[128 = 0]

lh-fd: [127 133 135 108 184 145 127 177 126 115 157  92 146 112 106 132 152  79
 117 130 141 114  88 101 128 119 121 128 180  99 115 128 170]
rr-gz: [118 158 168 144 209 160  85 152  64 140 111 100 138 158 101 173 130  94
 149 107  85 132  96 141 122 129  89  86 138 179 130  91  81]
mt-qm: [120 134 136 102 164 134  66 148 114 120 135 145 116 113 124  87 133  89
 111 121 136 111 103 104  91 134  75 134 175 117 157 143 154]
rr-gz: [124 125 116 123  91 102  95 101 131 116 134 167 110 109 135  86 117 141
 137 125 142 128 148 132 122 132 121 150 110 100 135 171 111]
sd-rn: [151 142  78 191 160 109 145 171 123 190 117  31 112 113 130 124  94 114
 139  95  80  99 125 109 127 116 161 106  98  93 115 175 123]
mt-qm: [143 110 122 118 165 133 128 100 169 115 147 119  89 110 152  60 163 133
  81 113 120  93 108 126  90 126  71 138 177  67 163 147 220]
lh-fd: [139 137 129 170 116 103 183 114 181 150 123  86 115 128 146 149 138 177
 147 143 108 122 161 137 142 109 150 154  88 123 111 102 132]
sd-rn: [166 115 146 109 104 110 129  58 185 177 188  82  97 141 103  77 148 193
  96 198 130 108 129 126  61 105  79 181 173  67 171 102 221]
mt-qm: [109 151 146 150  97 125  92 174  80 131 127 152 124 127  89 141 118 109
 140 159 146 158 119  95 107 109 113 146 132 126 121 100  98]
lh-fd: [157 143 146 160 149 115 170  80 149 185 148  30 139 161 105 177 124 187
 166 147  79 123 147 164 143 108 152 128  87 136 111 100 101]
sd-rn: [134 118  73 162  56 108 126 218 129 152 106 141  84 103 149 113 116  90
 119 150 154 115 127  98 118 137 161 147 127 100 109 147 158]
lh-fd: [119 124 134 132  90 148 123 175 100 129 117 161 119 139 112 137 132 107
  99 163 152 149 106  99 100 124 113 129 162 139 137  80 155]
mt-qm: [126 152 136 138 159 106  58 143 123 141 148 114  93  98 112  68 130 110
 127 129 122 106 115  94  75 109  63 161 157  73 154 154 151]
sd-rn: [148 131 130 150 129 115 128 145 135 140 166  80  99 122 106 132 161 125
 147 157 126 111 112 145 128 113 126 155 139  64  96 130 154]
sd-rn: [136 110  58 150  29 107 137 197 140 179  91 150  97 110 155  90  80 114
  86 156 157 123 142  65  88 137 162 141 129 123 151 142 175]
sd-rn: [130 131 130 137 120 123 146 139 138 127 150 111 128 117 109 123 139 132
 120 148 140 133 121 106 120 106 128 148 142  89 121 120 155]
rr-gz: [118 124 119 136 138 150 178 159 130 121 117 121 150 122 126 129 122 117
  83 120 136 143 111  76 117 110 134 111 153 127 141 103 169]
rr-gz: [106 123 127 177  66 107 167  97 164  73 105 205  81 101 166  86 154 180
 107 120 141 153 161 121 123 104 104 165  96  82 133 118 146]
mt-qm: [117 160 142 150 144  87  86 135 167 136 126 128  93  91 142  80 131 139
 141 133 123 108 151  90  89 105  76 185 125 101 150 133 139]
lh-fd: [118 142 154 151  87 125  85 113  76 133 122 166 109 150  98 138 120 145
 149 150 124 159 133 145 111 121 102 133 108 139 130 104  74]
rr-gz: [179  92 113 171  84 136 197  98 155 168 130  77  73 178 149 172 171 177
 131 163  93 109 127 220 147 145 158 114 107 115  96  89 169]
mt-qm: [164 129  98 154 182 138 171 194 136 193 132   4 135 142 125 182 128  93
 140 128  90  89 101 134 148 133 179  96 135 132  93 123 155]
lh-fd: [ 91 121 121 105 117 148 139 133 103  68 106 206 166 109 133 108 108 109
  93  91 162 165 125  84 136 126 133 106 135 142 145 143 115]
sd-rn: [ 98 148 169 114 160 127 136  95 149  84 119 161 160 121 137 140 136 150
 143 110 130 147 152 122 147 116 112 140 110 164 133 105  92]
lh-fd: [133 142 140 155 136 113 141 135 148 135 138  96 115 123 124 142 147 142
 149 143 118 122 135 133 133 111 127 152 117 108 109 112 130]
lh-fd: [144 104 100 116  60 123 123 146 141 156 128 148 100 131 136 101 121 127
  96 170 155 119 126 115  95 141 132 145 153 117 146 124 182]
sd-rn: [123 144 118 167  91  99 149 181 145 131 131 115 117 103 124 144 133 125
 154 155 146 133 143 103 142 106 160 168 105  97  89 122 122]
sd-rn: [154 139 128 153 219 137 131 106 109 157 156  25 130 137 103 135 134 125
 144  90  69 103 100 157 136 116 121  92 126  88 117 161 122]
rr-gz: [143  95  77 132  86 125 145 110 125 121 140 141 107 110 135  71 117 132
  89 110 140 125 120 124 119 131 143 116 133  58 137 190 168]
mt-qm: [117 105 156  81 140 156 230  31 172  67 145 148 204 143 131 152 141 191
  99 110 143 166 146 139 174 115 159 109 121 153 134 100 135]
lh-fd: [139 129 116 111 179 101  59 102 148 117 132 125  91 104 170  89 144 108
 171  82 104  72 139 187 147 163 107 134 110 110 120 210 105]
rr-gz: [121 133  89 145 128 109 117 163 117 121 130 124 126  86 128  89 104  98
 126  96 137 123 125  90 131 119 146 129 119  76 120 195 123]
lh-fd: [146 138 150 147 130 133 143  93 108 176 140  72 143 170  90 172 115 167
 148 153  95 142 131 153 126 115 138 114 107 150 125  91  96]
mt-qm: [142 117 124 126 142 155 145 133  89 136 156  90 145 145  87 144 130 113
 112 131 124 138  91 133 130 121 141  96 153 100 117 129 142]
rr-gz: [126 133 145 151 117 128 161 129 150 129 114 127 119 140 140 156 146 152
 132 146 122 135 140 136 132 120 127 140 116 147 120  79 134]
rr-gz: [129 129 123 140 159 115 143 139 156  91 140 114 113 102 152 133 168 114
 158 105 126 105 129 159 172 130 143 141 114  89  83 158 129]
mt-qm: [145 129 120 140 145 137 108 140  83 151 161  81 122 132  82 119 125 108
 124 132 116 126  92 125 110 116 120 112 151  75 123 151 137]
sd-rn: [126 119 108 118  77 121 145 118 148 156 109 150 138 128 137 100  86 155
  89 145 144 141 150  79  93 124 134 136 130 151 172 117 152]
rr-gz: [134 139 116  98 179 122 163 198 171 141 149  53 181 105 127 173 129  82
 152 137 146  99 123  96 170 128 191 140 143 142  87 134 144]
mt-qm: [127 130 124 134 119 111 103 117 140 127 124 146 100 115 144  95 130 136
 130 124 126 117 139 130 112 130 105 146 123 112 140 145 133]
[108 132 187  93 130 149 161  82 124  75 173 151 184 139  76 156 154 158
 124 158 162 177 121 119 142  95 120 144 150 121 120  77 123] => sd-rn
[133 143 137 133 120  91  68 112 125 124 168 125  96 104 107  96 143 131
 170 143 134 115 135 147 123 118 105 173 118  62 110 172 106] => lh-fd
[143 157  98 214  86  84 101 176 101 203 102  77  81 129 122 149  92 133
 184 141  90 119 153 135 124 121 157 140  60 121  98 143  64] => rr-gz
[161  95 112  94  98 133  68  95 121 169 119 148  77 164 155 104 130 127
 120 145 116  91 123 195  99 183 103 112 145 157 158 142 150] => sd-rn
[157 134 134 149 166 123 137 111 133 157 176  42 116 132  93 127 149 142
 138 141 101 110 107 145 120 105 119 135 141  63 114 136 155] => sd-rn
[145 129 131 120 107 117 128  97 119 157 174  88 145 135  79 125 113 154
 136 161 133 139 127 123 118 109 141 142 130  90 126 138 124] => lh-fd
[137 109 123 103 152 153 131 121 117 119 142 122 135 136 123 119 139 110
 101 117 129 121  99 136 124 138 120 102 163 116 137 138 161] => mt-qm
[130 150 103 174 136  97 140 152 151 164 103  85 119 109 149 128  99 136
 151 109 100 112 156 107 133 118 151 136  83 131 122 148 104] => sd-rn
[128 131 119 148 126 111 182 130 181 120 125 110 129 108 152 130 138 151
 128 125 129 122 150 113 145 112 150 150 109 112 115 123 148] => lh-fd
[127 145 154 165 104 118  93 111  98 145 112 143  94 153 120 149 131 153
 163 145 104 140 142 166 119 128 103 135  94 149 123  99  76] => lh-fd
[129 112 115 113 118 146  81 167  94 125 114 166  97 133 138 110 136  80
 107 129 140 115  99 135 106 156 103 112 165 133 139 135 152] => mt-qm
[136 108 118  83 173 147 162 108 163 120 117 113 164 138 165 148 129 121
 121  96 120 105 132 153 164 159 159  95 131 180 130 138 138] => mt-qm
[125 145  95 192  84  93 147 174 137 153 106 113 103 102 138 122 104 135
 142 131 123 132 152  93 126 107 156 151  85 100 111 140 113] => rr-gz
[135 123 111 145 136 108 169 149 223 138  85 121  90 114 213 126 153 143
 123 123 114  82 161 134 134 145 131 154 114 161 132 105 181] => mt-qm
[102 137 155 115 123 128 111 136 145  95 117 185 123 113 139 106 142 127
 110 139 153 139 133  94 103 119  84 158 152 140 152  95 149] => mt-qm
[101 153 106 171 112 109 175 181 134 127  96 123 162  97 132 147  87 125
 136 110 136 155 155  59 149  99 179 134  84 140 110 129  90] => sd-rn
[116 137 158  85 194 139 136  86 147 101 159 112 178 116 108 111 131 137
 112 110 133 133 121  99 124 108 105 130 157 122 152 131 143] => mt-qm
[141 133 110 151  84  95 102 126 126 164 126 119 101 127 129 122 108 143
 160 145 121 120 152 144 125 133 144 147  91 118 118 152  96] => rr-gz

lz-sl: [114 136 140 129 153 127 116 131 168 128 130 142 129 135 143 116 144 144
 103 161 136 126 122 137 139 146 141 126 134 102 142 112 151]
gh-md: [106 115  85 148 115 135 142 105  86 111 102 105 124 131  81 164 128  90
 126  87 121 141  85 118  72  75  72 127 155 168 117 115 114]
pz-sq: [139 143 131 123 108 147 151 111 121 118 151 136 157 136 138 107  98 119
 183 128 119 101 131 120 125  99 111 110 119 128  80 159  78]
lz-sl: [154 118 157  79 131 120 140 120  99 122  96 139 123 121 156 103 105 133
 132 117 113 140 133 112 128 135 139 127  89 120 137 167 124]
ll-jn: [154 117 129 122 108 117 140 150 153 124  98  93 152 139 138 104 144  75
 150 119  87 110 113 116 117 139  91 139 147 117 131 120 133]
lz-sl: [ 70 155  66 163 154 114 101 115 141 117 153 141 132 101 103 201 133 193
  86 114 148 149  89 160 105 127 173 121 130 131 172 126 115]
hb-mn: [116 180 101  95 157 149 133 131 110 131  73 135  72 152 152 130  76 149
 164  94 120 151  62  96 136 143 125 136 112 169 170 157 143]
hb-mn: [142 133 142 118 139  92 112 158 157 140 114  80 163 118 132  94 177  98
 124 141  82 127 104 133 100 144 105 109 158  99 152 127 123]
zm-tg: [142  89 124 102  95  90 140 133 130 118  93 102 112 118 116 144 160 142
  82 104 108 160 126 117 107 139 105 143 121 108 160 108 147]
pz-sq: [136  96 142 108 125  87 120 108 119 127 106 112 124 111 111 159 150 147
  74 124 127 164 129 133 108 133 149 125 113 124 160 111 139]
lz-sl: [163 106 115 126  72 150 157 137 167 120 103 119 111 170 137 141  94  94
 166 110 120 100 156 103 184 158 111 178 125 140 107  88 150]
ll-jn: [100 105 106 107 116 130 144  96  76 106 109 136 106 118  92 145 124 149
  87 100 130 163 114 115  86  81  79 118 122 125 110 133 100]
ll-jn: [106 130  76 139 139 131  93 207  88 147 125 108 101  87 105 121 149 123
 106  80 105 142 149 137 135 161 103 151 151 114 154 149 120]
lz-sl: [106 151 129 114 141 155 143  72 137 115 119 148 119 166 122 135  90 140
 143 148 143 130  92 112 125  92 110 106 128 146  94 116 106]
ll-jn: [199  99 141 146  90  96 150 161  99 139  88  81 129 120 150 141 144  57
 174  77 109 121 121 115 110 149 150 169 119 189 185 135 200]
gh-md: [104 126 110 187 139 157 129 139 126 115 160 169 136 120 137 136 130 117
 126 131 166 100 140 149 131 119 151 151 133 137 124 130 165]
lz-sl: [181  72 189  94 129 106 118 175 105 150  79 110 103 117 148  77 163  78
  92 130 112 141 184 117 153 177 127 161 119 111 155 120 195]
gh-md: [136 110 141 153  54 155 179 153  97 125 209 157  99 123 131  78 158 167
 151 129 166 111 195 115 129  81  62 128 128 102  56 141 130]
lz-sl: [ 70 131 122 180 156 186 134 120 195 100 155 190 135 166 138 100 142 116
 100 190 171  86 124 141 143 109  95 142 167  90  83  80 170]
hb-mn: [128 143 105 126 158 108  86 153 104 156 104 104 101 106 115 172 117 137
 116  96 123 157 122 138 147 175 184 142 121 164 191 133 140]
zm-tg: [144 170 141 110 135 106 114 110 129 152 155  98 156 123 124 133 113 148
 174 139 110 130 113 133 123 122 155  80 123 144 122 154  64]
ll-jn: [201  92 170 146  98  62 105 163  98 184 127  38 123 104  98 154 190  76
 133 112 117 149 165 135 122 157 162 133 146 186 176  93 174]
pz-sq: [111 159  92 132 130 143 126 152 110 128 144 138 119 114 133 126 109 153
 152 101 123 125 121 128 132 130 123 128 124 127 130 165 101]
lz-sl: [157 118 147 113 111 114 147 159 100 120 136 122 169  96 159  67 147 107
 154 113  92 110 139 126  95 117 103 118 116  93 120 191 105]
gh-md: [162 126 183 103 122  97 143 131 112 136 140 125 140 110 161  81 158 146
 137 143 121 135 132 124 102 119 135 102 106 110 140 166 137]
ll-jn: [ 95 149 135 132 174 139  86 124 116 145 173 138 153 108 104 109 129 137
 112 164 134 125 153 155 135 116 138  87 145 106  90 143  66]
gh-md: [112 153  96 121 150 168 122 150 127 123  97 135 122 144 138 107  87  92
 161 110 106 109 109 116 149 142 101 145 140 132 117 146 113]
zm-tg: [126 132  82 142 133 146 123 190 100 125  94 116 125 112 138 111 121  74
 152  74  95 112 116 123 125 151 100 165 143 135 152 160 140]
hb-mn: [116 117 113 114 136 153 140 129  91 102 108 178 114 114 152 122  90 141
 117 100 137 128 137 123 135 130 139 154  90 118 131 171 134]
hb-mn: [120 168  95 104 141 155 138 121 111 126  76 113 107 158 129 126  77 101
 182  94  99 131  64  96 120 118  88 126 136 168 128 147 104]
ll-jn: [108 148 121 136 152 125  87 152 109 157 168 109 136 101  96 118 145 136
 120 138 122 134 153 149 133 129 125  98 153 117 111 138  77]
gh-md: [147 135 119 163  59 112 156 179 117 145 203 105 114 106 126 107 184 170
 162 109 135 122 157 126 110 110  88 121 143 118 118 142 130]
hb-mn: [148 123 120 107 136 122 109 121  67 143  96  91 138 114  98 147  93  77
 153  90  97 139 129 123 121 124 133 121 125 172 123 151  79]
gh-md: [191 113 213  87 101 103 147 110 107 160 133 107 102 143 141  95 140 137
 149 156 139 147 164 104 142 123 134 105 105 147 114 122 146]
ll-jn: [125 148 161 125 133 136 142  68  85 132 179 174 112 125 134 148  94 198
 144 147 186 142 140 131 128  85 183  92  82 163 105 158 111]
ll-jn: [171 166 127 141  67 103 169 107 177 138 148  79 136 166 138 158 127 142
 217 123 119 116  79 107 114 114 125 111 134 177 136 108 127]
zm-tg: [110  87 111  92 111 123 135 107 111  93 117 123 179 105  95 110 130 111
  87 118  83 129 143 130  89  91  61 107 132  62  71 146  36]
ll-jn: [140 101  88 115  87 113 135 197  62 137  96 101  61  94 114 131 152 141
 106  47 109 167 147 107 120 152  85 170 123 131 173 147 158]
hb-mn: [115 146 120 149 138 138  90 134 150 164 165 124  93 139  97 170 118 158
 118 150 162 135 170 143 193 161 171 132 141 150 122  80 127]
pz-sq: [128 145 101 127 115 130 129 148  96 129 150 135 125 102 134 134 107 158
 154  93 123 128 139 130 132 132 142 129 107 130 132 174  96]
pz-sq: [123 126 199  93 185  90  94  84 141 149 124 126 133 125 121 117 163 157
  63 197 142 166 122 143 114 126 167  78 124 110 145 106 134]
zm-tg: [ 86 130 115 171 132 159 137 130 137 115 171 186  96 131 134 133 141 177
  97 147 187 123 142 139 139 114 132 143 129 116 119 112 173]
pz-sq: [116 113  68 116  89 122 152 134 105  99  97 122 109 115 115 162 117 150
 115  62 106 149 103 112 100 120  91 152 115 123 148 143 114]
hb-mn: [130 140 132 133 143 124 131 134 129 122 125 144 138 119 158 122 125 134
 138 125 130 122 109 133 119 136 157 132 112 130 157 155 149]
gh-md: [109 148 121 172 176 164 126 129 117 117 117 173 128 135 162 131 103  95
 149 128 161 103  95 138 128 127 171 153 124 170 154 146 189]
pz-sq: [151 146 131 156 106 143 147  91 146 125 159 132 163 151 137 158  84 109
 200 136 144  89 127 131 143 110 168 123 117 174  97 128 108]
pz-sq: [123 117 148 151 162 103  96 102 171 144 108 108 126 146 107 177 155 110
  81 165 150 144 110 146 134 150 178 132 150 158 169  56 185]
lz-sl: [105 117 135 156 174 122  90 159  66 138 167 171 125  62 133 126 151 160
  74 125 164 141 174 168 125 139 195 131 106 116 160 175 149]
pz-sq: [159 102 127  99 110  94 126 115  94 124 104  96 161 101 114 152 114 107
 130  93  91 139 136 129 108 129 145 123 105 135 137 154  82]
lz-sl: [148 170 163 107 139 110 108 118 217 165 131  93 117 175 137 130 131 152
 151 186 124 130 115 121 179 172 154 106 144 132 140  72 135]
hb-mn: [167  80 167 102 129  66  96 140  73 154 118  84 144  73 103 137 167 115
  79 114 107 164 174 145 109 146 167 116 111 125 161 141 118]
gh-md: [124 116 104 127 103 105 128 133 122 125 132  92 144 110  95 141 154 128
 114 108 101 140 123 131  95 112  92 115 146 114 123 123  90]
gh-md: [ 67 187  50 166 142 142 149 164 139  91 146 172 123 105 170 125 139 196
 140  89 132 122  43 135  76 116 114 136 126 105 183 189 150]
pz-sq: [123 118  86 142 122 122 123 153 128 123  92 120  96 124 125 172 127 127
 109  85 128 143 112 126 135 161 143 172 127 150 183 111 175]
ll-jn: [165 144 137 131  92  99 131 148 171 154 142  65 143 143 122 123 158 113
 173 135  97 119 120 120 129 141 108 113 157 135 131 102 117]
gh-md: [ 83 150  56 143 108 126 143 172 131  95 157 135 153  89 132 107 160 173
 122  88  95 122  93 136  73 107  65 121 143  63 133 180  82]
lz-sl: [115 148  88 150 123 118 118 125  78 132 168 127 138  87 106 175 111 165
 145  88 136 138 127 147 107 109 165 113 111 156 137 172  80]
zm-tg: [125 137 144 170 150 131 100 126 121 143 197 141 180 101 122 131 131 119
 143 158 150  98 169 168 138 120 185 106 131 132 101 146  96]
hb-mn: [147  72 140 129  96 116 154  97  66 103 128 141 152  99 116 145 125 110
 111 101 136 131 157 132  90  87 134 133  97 136 109 152 118]
zm-tg: [172  88 129 124  93  70 133 120 107 125  99  81 154 100 116 180 144 105
 120  86 103 146 124 133  93 136 164 140 108 155 176 128 137]
zm-tg: [ 94 117  78 187 105 126 126 149 118 110 197 145 161  81 106 155 159 157
 105 109 144 112 154 164 101 105 131 131 137 100 116 145 101]
zm-tg: [123 105 103 140 103  88 130 147  96 120 143 124 121  78 118 163 166 178
  83  88 133 158 134 143  91 128 146 137 109 116 175 148 141]
pz-sq: [100 128 156 102 195  90  75 116 137 150 105 104 128 114  98 126 175 141
  45 170 119 174 107 146 105 139 138  90 152 104 162 100 126]
zm-tg: [147  35 162 119 151 122 103 160  81 118  79 137 155  87 125  92 155  35
  50 122 110 122 201 146 131 155 132 170 123  89 129 131 163]
hb-mn: [101 120 108 135 132 162 119 132 121 123 147 182  85 126 126 150  96 175
  96 127 171 131 178 135 184 149 158 159 104 118 116 120 140]
zm-tg: [132 121 153 134 159 145 127 127 101 131 105 163  95 134 154 123 114 118
 119 132 162 133 131 125 144 139 166 152 108 159 154 133 195]
[172 138 124 150  61 122 127 210 134 174 193  72 119 119 117  95 164 121
 190 115 108 103 198 124 169 155  90 133 160 120  97 123 104] => gh-md
[118  82 124 130 149 116  98  94 125 117 101 110 175 117  81 165 127  68
  76 135 112 129 142 150 116 122 138 127 143 125 112  95  95] => gh-md
[126 158 135  96 176 132 123 127 127 121  79 138 135 133 167 101 101 114
 146 125 104 130  74 118 117 142 141 123 113 131 163 169 135] => gh-md
[125 115 110 118 125 125 125 123 151 119  94 133 103 139 128 165 113 141
 100 116 132 142 124 123 152 160 149 159 115 130 159 100 157] => lz-sl
[133 118 179  52 107 102 134  77 198 134 123 101 121 170 104 102 152 179
  84 197 108 159 137 106 141 120  70  77 139  62  78  65  76] => zm-tg
[126 144 159 111 144 137 150 136 152 111 132 176 127 132 190  69 135 164
 129 156 137 117 115 122 127 133 131 125 103  84 138 163 162] => hb-mn
[126 134 103 129 106 135 156 140 146  92 141 157 168 113 168 109 113 144
 153 109 109  97 121 131 117 127 125 138 104  86 123 178 105] => lz-sl
[124 124 161 128 118 159 170  82 176 104 120 156 126 187 147  97 126 113
 139 176 150 107 102 105 123  90  80 123 141 122  83  88 160] => pz-sq
[163 148 156 101 116 126 141 152 114 149 124 110 111 136 154  80 127 124
 177 124 110 127 128 105 135 135 107 118 123 135 127 156 129] => gh-md
[100 143  66 144  79 122 157 124 118 117 139 107  87 132  92 172 145 181
 130  83 132 158  82 110  85  89  68 124 146 147 136 113 118] => gh-md
[131 109 138 127  61 113 162 102 131 129 177 132  80 137 103 154 156 215
 103 136 169 158 161 116 129  99 105 117 116 120 104  90 133] => gh-md
[103 156 110  98 167 111 114  79 138 118  84 116 136 137 116 168 103 146
 114 125 110 158  52 125  97 119 144 101 123 145 161 128  99] => pz-sq
[121  72 131 138 135 145 133 149  70 109 104 163 114 102 130 108 140  91
  78 106 142 130 164 131 117 121 113 165 119 116 127 142 172] => lz-sl
[156 202 163 105 124 121 131 109 196 157 176 104 158 164 156  99 107 163
 218 181 112 104 108 121 156 133 145  71 129 127  99 137  68] => lz-sl
[135 149 163 143 117 126 159  97 154 127 161 154 113 152 159 127 139 176
 148 162 172 127 106 122 120 105 151 113 113 145 134 119 174] => hb-mn
[100 106 107 179 147  99  95 190 161 128 145 117 148  88 121 125 217 122
  56 136 124 127 133 166 103 158 129 148 168  79 179 104 180] => lz-sl
[ 96 189 105 130 190 159  99 190  62 149 145 162  98  90 158  79 108 155
 155 102 131 132 119 135 134 143 142 121 119 131 154 218 120] => zm-tg
[148 156 147 107 138 110 122 121 125 150 122 109 116 133 138 131 118 147
 154 131 123 144 109 120 132 139 155 109 116 154 152 139 125] => zm-tg
[160 129 180 116 132 137 122 134 139 159 133 119 111 154 137  93 127 105
 150 165 137 119 165 118 172 146 132 124 134 139 105 105 147] => lz-sl
[139 102 147 116 114 120 152  83 115 111 107 131 131 139 122 142 124 120
 117 128 136 139 115 117 101  96 122 123 114 143 120 117 137] => ll-jn
[130 134 151 155 116 143 145  87 124 130 177 173 104 141 138 161 106 179
 140 151 196 125 153 134 153 109 186 127  97 165 114 118 158] => hb-mn
[112  97  66 124 102 113 152 138 103  90  61 104 121 115 109 156 144 104
  97  57  90 151  71 111  63 111  65 158 138 127 167 131 141] => hb-mn
[ 69 143 101  76 113 156 164  61 147  81 130 150 141 157  98 101 108 179
 110 147 106 139  82 103  83  48  11  72 140  61  39 131  17] => ll-jn
[133 160 124 149 127 150 145 160 117 135 143 144 106 134 162 100 124 131
 178 117 141 112 113 118 131 128 124 138 127 149 139 158 163] => gh-md
[137  96 152  83 126 120 137 152 101 121  93 132 109 114 141  73 152 127
  89 121 105 148 145 111 116 134  82 134 118  81 131 148 139] => pz-sq
[116 156  84 178 113 116 113 169 128 139 193 112 153  90 117 149 152 154
 152 106 126 113 135 156 117 131 147 121 143 127 140 152  99] => zm-tg
[120  75 118 128  95 122 162 126 115  85 116 152 139 109 132 119 156 132
  80 108 126 131 135 126  86 102  88 148 115  83 124 136 145] => hb-mn
[108  81 106 165 127 147 117 131  94 131 103 124  83 135  75 168 142  82
  76 109 158 145 150 128 132 119 103 167 159 167 124  67 179] => lz-sl
[110 113 141 126 123 140 148 111 125 103 152 178 129 121 144 108 133 167
  99 146 154 125 146 132 120 104 122 124 107  89 104 143 131] => gh-md
[136 114 146  73 124 121 131 117 143 125  87 108 124 147 120  99 127 117
 110 139  93 143 124 106 130 131  78 116 134  95 108 113 101] => zm-tg
